Below is a small trained network, with its code and all its weights. Each question gives an input and a class and asks what happens when units are switched off, that is, made to give their printed mean instead of their output.

import numpy as np


def w(rows, s, z=0):
    codes = np.array(rows[::2]) - 128.0
    scale = np.full(codes.shape[1], s)
    scale[-1] = z or s
    return codes * scale


def f(y):
    return y / 2 * (1 + np.tanh(0.7978845608 * (y + 0.044715 * y**3)))


def log_softmax(a):
    a = a - a.max(-1, keepdims=True)
    return a - np.log(np.exp(a).sum(-1, keepdims=True))


def net(x, mask):
    res = np.array(x, float).reshape(1, 6) / 4 @ E
    y = f(res @ A[0][:, :-1].T + A[0][:, -1])
    res = res + np.where(mask, y, B[0][:, -1]) @ B[0][:, :-1]
    return log_softmax(res[-1] @ U[:, :-1].T + U[:, -1])


A, B = {}, {}
E = w([
[151,64,192,29],'x0',
[124,128,128,128],'x1',
[161,133,2,91],'x2',
[126,126,132,126],'x3',
[245,55,137,211],'x4',
[113,114,121,133],'x5',
],0.0066)
A[0] = w([
[160,39,139,38,62],'neuron 1',
[152,177,71,56,98],'neuron 2',
[107,180,68,200,63],'neuron 3',
[163,181,119,168,33],'neuron 4',
[202,68,111,176,91],'neuron 5',
[151,82,153,2,61],'neuron 6',
[77,234,145,97,47],'neuron 7',
[168,117,151,70,64],'neuron 8',
[174,130,147,72,84],'neuron 9',
[225,103,156,145,69],'neuron 10',
[71,156,223,225,132],'neuron 11',
[180,142,19,54,120],'neuron 12',
[61,155,91,218,2],'neuron 13',
[70,145,133,95,40],'neuron 14',
[126,81,36,127,151],'neuron 15',
[141,126,34,94,56],'neuron 16',
[18,135,93,72,152],'neuron 17',
[167,236,120,159,99],'neuron 18',
[90,172,28,203,201],'neuron 19',
[97,187,142,99,43],'neuron 20',
[152,244,131,185,73],'neuron 21',
[194,136,154,42,62],'neuron 22',
[188,138,101,70,251],'neuron 23',
[191,65,156,182,77],'neuron 24',
[144,172,110,176,27],'neuron 25',
[207,97,139,172,42],'neuron 26',
],0.01,0.0061)
B[0] = w([
[48,102,109,246,173],'neuron 1',
[161,131,124,92,162],'neuron 2',
[56,106,99,161,166],'neuron 3',
[42,101,45,114,121],'neuron 4',
[115,197,95,65,188],'neuron 5',
[76,105,95,199,184],'neuron 6',
[147,145,61,47,170],'neuron 7',
[17,72,76,151,131],'neuron 8',
[45,68,103,165,132],'neuron 9',
[122,175,64,124,166],'neuron 10',
[153,71,184,50,232],'neuron 11',
[166,116,191,65,204],'neuron 12',
[50,87,135,144,147],'neuron 13',
[140,151,60,80,135],'neuron 14',
[162,133,160,58,180],'neuron 15',
[84,94,127,38,152],'neuron 16',
[158,199,105,179,224],'neuron 17',
[74,72,148,156,150],'neuron 18',
[131,100,193,178,253],'neuron 19',
[149,131,60,91,133],'neuron 20',
[73,41,119,171,159],'neuron 21',
[66,71,101,147,144],'neuron 22',
[169,122,222,203,231],'neuron 23',
[127,188,81,80,182],'neuron 24',
[1,112,54,104,123],'neuron 25',
[102,182,33,67,159],'neuron 26',
],0.0089,0.0063)
U = w([
[175,159,186,174,253],'0',
[91,83,113,214,96],'1',
[146,254,45,91,10],'2',
[198,176,201,193,162],'3',
[193,88,211,89,90],'4',
[197,143,182,170,153],'5',
],0.0093,0.0064)

Each question gives the input, the list of numbers given to net, and the class t.
The units are the neurons (one row each of A and B). Each row of codes is followed by its name. A weight is (code - 128) times the scale printed after its matrix; where a second scale follows, it is the last column's (A, B and U).
mask holds one flag per neuron, in row order. A switched-off neuron (its flag False) gives its mean, the last column of its row in B, instead of its output. The means were averaged over made-up inputs and are rounded, as every weight is.
A unit's drop is (log p(t) with every unit on - log p(t) with that unit switched off) / (log p(t) with every unit on - log p(t) with every unit switched off).
The circuit of an input: a set's keep is (log p(t) with only the set's units on - log p(t) with every unit switched off) / (log p(t) with every unit on - log p(t) with every unit switched off). Starting from the 12 units with the biggest drops (on a tie, the unit counted first), units are removed one at a time, each time the one whose removal leaves the highest keep (on an exact tie, the one counted first), for as long as the keep stays at least 0.8.
circuit, biggest first: the units of the circuit, biggest drop first
most important unit: the unit with the biggest drop
k most important neurons: the k neurons with the biggest drops, biggest first
drop when u is switched off: that unit's drop, to one decimal
input [7,1,3,1,-1,3], class 1: circuit, biggest first -> [neuron 1; neuron 6]
input [-3,6,8,3,8,-5], class 2: most important unit -> neuron 5
input [-7,-3,8,8,-5,4], class 3: 2 most important neurons -> [neuron 19; neuron 17]
input [-8,-4,-6,4,-7,-5], class 1: circuit, biggest first -> [neuron 21; neuron 13]
input [-6,1,3,-6,7,3], class 2: circuit, biggest first -> [neuron 5; neuron 26]
input [-2,3,-5,3,-1,-4], class 4: circuit, biggest first -> [neuron 11; neuron 17]
input [-3,4,8,-3,-7,-1], class 4: circuit, biggest first -> [neuron 12; neuron 19]
input [-3,5,-7,3,4,-1], class 4: 2 most important neurons -> [neuron 11; neuron 17]
input [4,-2,-2,2,4,-4], class 1: circuit, biggest first -> [neuron 12; neuron 1]
input [-7,7,7,7,-7,-7], class 0: 2 most important neurons -> [neuron 19; neuron 12]
input [8,3,6,6,-7,4], class 1: 2 most important neurons -> [neuron 6; neuron 1]
input [-1,1,-7,3,1,1], class 4: 2 most important neurons -> [neuron 11; neuron 17]
input [0,-4,0,-4,5,-2], class 2: drop when neuron 19 is switched off -> 0.2
input [3,4,-7,2,-8,-4], class 2: drop when neuron 7 is switched off -> 0.2
input [8,-7,1,2,-1,-6], class 1: drop when neuron 12 is switched off -> 0.0
input [6,3,5,3,-1,3], class 1: circuit, biggest first -> [neuron 1]
